Each row has a class, written after it.
22, -9, 12, -5, 7, -16, 0, 0, 15, -7, 3, -18, 4, -4, 1, 0, -12, -16, 10, 20, 5, 9, 17, -14, 6, 25, 12, -12, -5, -33, 4, -4, -1, 7, 0, -6, -9, 1, 8, -18, -3, -8, 3, -6, -2, 11, -16, -22, -18, -3, 5 => M
11, -11, 2, -2, -5, -11, 0, 2, 8, 3, -3, -6, 3, -5, -2, 5, -16, -11, 10, 11, 5, 7, -2, -8, 2, 9, 0, 9, 6, -21, 8, -9, 0, 9, 2, -13, -5, -6, 0, 4, 2, -3, 4, 1, -3, 0, 3, -16, -14, -3, 8 => W
14, -19, 16, 7, 2, -4, -6, -4, 14, -9, -9, -4, 8, -2, -5, 4, -12, -28, 15, 13, 10, 5, 11, -6, -16, -4, 8, 4, 5, -25, 2, -9, 0, 7, -6, 3, -2, 0, 6, -9, -5, -4, -2, 5, 0, 9, -2, -9, -13, -4, -5 => W
22, 8, 20, -1, -1, -15, 0, -8, 3, -9, 4, -3, 13, -9, -3, 2, 0, -20, 6, 15, 7, 9, -1, -10, 1, 19, 13, -1, -13, -19, 3, -15, -3, 3, 6, -29, -11, -1, 5, -8, 0, 0, 7, -10, -2, 11, -7, -11, -18, -4, 20 => M
2, 25, -1, 2, -5, -13, -4, -7, 0, -4, 8, 7, -4, -7, -1, 2, 4, 6, -1, -2, 8, 6, -3, 2, -8, 17, 2, -16, -12, -5, 6, 8, -6, -13, 4, -6, 2, 0, 3, -5, 1, -2, 2, -8, -3, 0, -8, 4, -4, -4, 13 => M
28, 3, 17, -10, -1, -5, 10, 3, 13, -12, -6, -12, 3, 5, -6, 0, -7, -13, 6, 14, 17, 3, 12, -6, 2, 9, 4, -4, -7, -1, 3, -4, -1, 4, -11, -8, 14, 5, -1, -2, -6, -6, 0, 6, 0, 13, -1, 8, 4, -5, -5 => N
18, -5, 29, 3, 5, -22, -4, -7, 16, -18, -2, -6, 24, -5, 1, -5, -1, -35, 6, 17, 5, 5, 8, 0, 10, 6, 20, -4, -21, -20, 0, -16, -5, 14, 2, -7, 1, 5, 11, -17, 0, -10, -3, -2, 3, 18, -15, -6, -15, -5, 6 => M
0, 24, -8, 2, -7, -9, -6, -1, 12, -7, 0, 7, -6, -2, -6, 2, 3, 7, -2, 5, 11, 8, -2, 11, -11, 9, -6, -12, -2, 0, 7, 14, -5, -12, -6, 4, 25, 1, 0, 1, -2, -4, 0, -5, 4, -4, 1, 17, 13, 2, 9 => N
24, -5, 24, -4, 4, -8, 6, -2, 13, -15, -4, -9, 19, -6, -3, -3, -5, -30, 4, 19, 7, 4, 7, -6, 8, 5, 18, -2, -12, -9, 3, -17, -4, 11, 1, -16, -4, 4, 8, -14, -3, 0, 0, 0, 1, 14, -9, -7, -18, -6, 6 => M
36, -34, 19, -13, 8, 0, 19, 11, 3, -1, -6, -31, -2, 10, 3, -2, -22, -20, 12, 18, 7, 1, 24, -25, 9, 12, -1, 15, 6, -16, 3, -15, 5, 18, -2, -16, -14, 1, -2, 0, -5, 1, -2, 10, -3, 17, 5, -21, -9, -8, -8 => W
6, 6, 7, 6, -3, -21, -8, -10, 13, -8, -1, 6, 11, -8, -5, 5, -6, -15, 8, 8, 9, 7, 0, -1, -1, 9, 10, -5, -6, -19, 2, -3, -2, 1, 2, -9, 3, 0, 4, -6, -1, -6, 6, -7, -2, 3, -2, -5, -14, 1, 13 => M
21, -19, 17, -6, 4, -5, 8, 5, 15, -5, -9, -18, 6, 0, -2, -1, -16, -25, 12, 18, 5, 6, 11, -8, 6, 6, 10, 7, 0, -14, 4, -12, 2, 11, -4, -9, 2, 2, -3, -1, -2, -3, 0, 8, 0, 11, 3, -8, -8, -7, -4 => W
27, 9, 9, -9, -3, -4, 9, 5, 14, -10, -7, -10, 2, 8, -8, -3, -2, -11, -2, 13, 17, 8, 9, 0, -3, 4, -1, -4, -4, 7, 5, -2, -3, 0, -10, -5, 21, 8, 1, 3, -7, -2, -2, 4, 2, 9, 1, 15, 8, -7, -7 => N
4, -11, 6, -4, 4, 0, 4, 3, 0, 3, 0, -7, 2, 2, 5, -3, -4, -7, 1, 6, -2, -3, 4, -4, 8, 1, 4, 2, -2, 0, -9, -8, 0, 4, 4, -2, -7, 0, -1, -3, 1, 3, -2, 2, 2, 4, -1, -6, -5, -1, -3 => W
28, -19, 14, 3, 13, -10, 2, -4, 18, -5, -8, -15, -1, 1, -7, 6, -18, -24, 21, 17, 15, 12, 21, -18, 1, 8, 5, 2, 7, -39, 7, -2, 4, 5, -10, -3, -14, -5, -2, -8, -10, -9, 2, 6, -17, 15, -3, -15, -13, -5, -2 => W
48, 7, 23, -8, 3, -10, 8, 1, 21, -15, -11, -18, -3, 7, -11, 0, -10, -14, 11, 21, 23, 14, 19, -13, -6, 20, 3, -10, -3, -16, 12, 2, -3, -1, -15, -11, 16, 9, 4, -5, -6, -9, -4, 4, -4, 18, -6, 5, 1, -8, -3 => N
26, -26, 17, 0, 3, -7, 0, -1, 15, -4, -9, -12, 8, -1, -2, 3, -18, -30, 15, 18, 10, 2, 9, -14, 6, 3, 7, 8, 4, -29, 7, -14, 3, 10, -3, -5, -9, -3, 0, -5, -5, -3, 2, 6, -2, 9, -4, -21, -17, -4, 2 => W
13, 16, 6, -2, -2, -9, 2, -1, 6, -4, 1, -4, 2, -3, -7, 1, 1, -6, 3, 12, 10, 6, 0, -4, -3, 16, 4, -8, -5, -8, 5, 1, -4, -3, -1, -13, 8, 3, 6, -3, -1, -2, 3, -8, -2, 5, -4, 5, -3, -3, 8 => N
11, 8, -2, -4, 0, -14, -6, 0, 28, -12, -6, -7, -4, 0, -8, -3, -13, -10, 6, 15, 16, 11, 4, 4, -5, 13, -4, -14, 2, -22, 11, 10, -5, -8, -13, 3, 27, 0, 3, -6, -6, -10, 0, 0, -2, 2, 1, 5, 3, -5, 7 => N
29, -9, 18, 6, 9, -16, -1, -10, 9, -9, -6, -11, 1, -2, -9, 5, -9, -24, 19, 14, 15, 11, 24, -18, 0, 8, 12, -1, -1, -35, 4, -4, 4, 2, -8, -1, -10, 4, 2, -12, -8, -5, 3, 1, -3, 17, -10, -10, -14, -5, 1 => M
23, 11, 9, -2, 4, -10, 4, 0, 12, -7, -3, -10, -3, 2, -7, 1, -6, -6, 6, 14, 16, 10, 11, -5, -6, 15, 0, -9, -3, -13, 9, 7, -4, -2, -6, -2, 13, 8, 1, -3, -5, -7, 1, -2, -1, 11, -7, 7, 1, -4, -1 => N
15, -16, 9, -1, 2, -7, -1, -2, 19, -11, -14, -8, 7, 3, -2, 3, -11, -24, 11, 16, 16, 4, 11, -1, 1, -4, 5, 0, 7, -19, 7, -6, 0, 5, -9, 2, 10, 2, 2, -6, -6, -5, -1, 9, -1, 9, 2, 1, -6, -6, -3 => W
27, -1, 26, -2, -1, -15, 1, -4, 14, -15, -7, -3, 19, -5, -6, 1, -7, -35, 12, 22, 17, 11, 6, -3, 4, 14, 14, 3, -9, -21, 6, -18, -5, 7, -1, -19, 4, 5, 8, -8, -1, -5, 0, 1, 1, 15, -4, -3, -14, -7, 12 => M
51, -25, 30, -11, 5, -10, 14, 8, 21, -9, -11, -32, 7, 5, -9, 0, -26, -32, 18, 27, 23, 10, 29, -27, 6, 20, 15, 10, 1, -32, 5, -10, 4, 14, -10, -19, -6, 5, 3, -4, -7, -9, -2, 10, -6, 26, -3, -15, -12, -9, -5 => W
4, -14, 7, 3, 1, 0, 0, 2, 8, -9, -9, -4, 4, 4, -2, 0, -8, -20, 7, 7, 8, 2, 5, 5, 5, -9, 2, 7, 2, -5, 2, -9, 4, 7, -11, 1, 4, 0, 2, 1, -3, -3, -4, 10, 1, 5, 2, 1, -2, -2, -4 => W
-10, 17, -1, -3, -5, -9, -6, -1, 10, -9, 2, 4, 12, -7, 3, -5, 6, -8, -8, 8, 0, 0, -15, 14, -2, 15, 5, -12, -10, 2, 4, -2, -8, -6, 6, -14, 15, -3, 4, -7, 7, -1, 3, -10, 2, -2, -4, 2, -4, 1, 17 => M
25, 5, 20, -7, 3, -8, 10, -2, -4, -3, 11, -11, 6, -1, 3, -4, 0, -3, 0, 15, -1, 5, 8, -15, 3, 23, 9, -2, -8, -4, -6, -7, -1, 5, 5, -23, -16, 5, 2, -6, 2, 2, 1, -6, -5, 11, -9, -16, -13, -5, 5 => M
24, 7, 21, -14, 0, -12, 8, 5, 19, -13, 0, -13, 15, 1, 7, -7, -5, -22, -2, 22, 12, 6, 7, 3, 5, 24, 12, -9, -14, -3, 2, -19, -7, 5, -1, -17, 15, 1, 8, -9, -3, -8, -2, 0, 6, 12, -12, 2, -4, -7, 6 => M
49, -3, 24, 0, 7, -14, 4, -2, 17, -11, -4, -15, -2, 3, -12, 5, -16, -20, 19, 25, 19, 16, 28, -23, -2, 22, 10, -3, -2, -32, 8, 1, 0, 3, -15, -14, -1, 8, 1, -12, -9, -10, 3, -9, -6, 26, -11, -7, -10, -6, 3 => N
22, 24, 18, 22, -5, -19, -7, -29, 3, -18, -14, 21, 9, -11, -23, 11, 6, -29, 20, 5, 31, 18, 7, -8, -18, -4, 15, -2, -5, -25, 11, 3, -11, -14, -12, -6, 6, 11, 7, -6, -10, -3, 4, -3, 3, 12, -5, 21, -6, -2, 16 => M
